Below is a small trained network, with its code and all its weights. Each question gives an input and a class and asks what happens when units are switched off, that is, made to give their printed mean instead of their output.

import numpy as np


def w(rows, s, z=0):
    codes = np.array(rows[::2]) - 128.0
    scale = np.full(codes.shape[1], s)
    scale[-1] = z or s
    return codes * scale


def f(y):
    return np.maximum(y, 0)


def log_softmax(a):
    a = a - a.max(-1, keepdims=True)
    return a - np.log(np.exp(a).sum(-1, keepdims=True))


def net(x, mask):
    res = np.array(x, float).reshape(1, 4) / 4 @ E
    y = f(res @ A[0][:, :-1].T + A[0][:, -1])
    res = res + np.where(mask, y, B[0][:, -1]) @ B[0][:, :-1]
    return log_softmax(res[-1] @ U[:, :-1].T + U[:, -1])


A, B = {}, {}
E = w([
[236,147,255],'x0',
[179,233,96],'x1',
[68,33,170],'x2',
[123,132,131],'x3',
],0.0099)
A[0] = w([
[109,178,117,167],'n0',
[185,129,10,112],'n1',
[81,122,52,252],'n2',
[176,233,192,208],'n3',
[148,178,23,121],'n4',
[41,128,100,20],'n5',
],0.012,0.0038)
B[0] = w([
[115,198,100,169],'n0',
[118,201,127,199],'n1',
[55,131,27,235],'n2',
[196,91,145,250],'n3',
[125,216,131,218],'n4',
[168,102,3,187],'n5',
],0.011,0.012)
U = w([
[34,191,62,245],'0',
[136,137,174,196],'1',
[45,252,109,118],'2',
[156,204,142,20],'3',
[51,72,55,1],'4',
[38,133,230,206],'5',
],0.011,0.0066)

Each question gives the input, the list of numbers given to net, and the class t.
The units are the neurons (one row each of A and B). Each row of codes is followed by its name. A weight is (code - 128) times the scale printed after its matrix; where a second scale follows, it is the last column's (A, B and U).
mask holds one flag per neuron, in row order. A switched-off neuron (its flag False) gives its mean, the last column of its row in B, instead of its output. The means were averaged over made-up inputs and are rounded, as every weight is.
A unit's drop is (log p(t) with every unit on - log p(t) with that unit switched off) / (log p(t) with every unit on - log p(t) with every unit switched off).
The circuit of an input: a set's keep is (log p(t) with only the set's units on - log p(t) with every unit switched off) / (log p(t) with every unit on - log p(t) with every unit switched off). Starting from all 6 units, units are removed one at a time, each time the one whose removal leaves the highest keep (on an exact tie, the one counted first), for as long as the keep stays at least 0.8.
units of the circuit, in order: the units of the circuit, biggest drop first
top k neurons: the k neurons with the biggest drops, biggest first
drop of u: that unit's drop, to one decimal
input [2,-4,5,-3], class 5: units of the circuit, in order => n2, n5
input [-2,-3,2,5], class 4: units of the circuit, in order => n4, n1
input [1,7,-4,-8], class 3: units of the circuit, in order => n3
input [7,8,2,-4], class 1: units of the circuit, in order => n3, n4, n1
input [4,-5,2,5], class 5: units of the circuit, in order => n5, n3, n2
input [2,-1,7,0], class 5: top 3 neurons => n2, n5, n3
input [-5,-3,1,7], class 4: units of the circuit, in order => n4, n5
input [-3,0,3,6], class 4: top 4 neurons => n4, n1, n0, n5
input [4,-3,3,7], class 5: top 3 neurons => n5, n3, n2
input [2,-5,5,-6], class 5: top 2 neurons => n2, n5
input [-8,-3,4,1], class 4: top 2 neurons => n5, n4
input [-6,4,-2,-3], class 2: top 4 neurons => n4, n1, n0, n3
input [6,-7,1,-5], class 5: top 2 neurons => n5, n3
input [1,-5,3,-8], class 5: top neuron => n2
input [-4,-2,1,-3], class 4: drop of n0 => 0.3
input [3,-4,1,6], class 5: drop of n2 => 0.2
input [2,7,7,-6], class 1: drop of n2 => 0.3
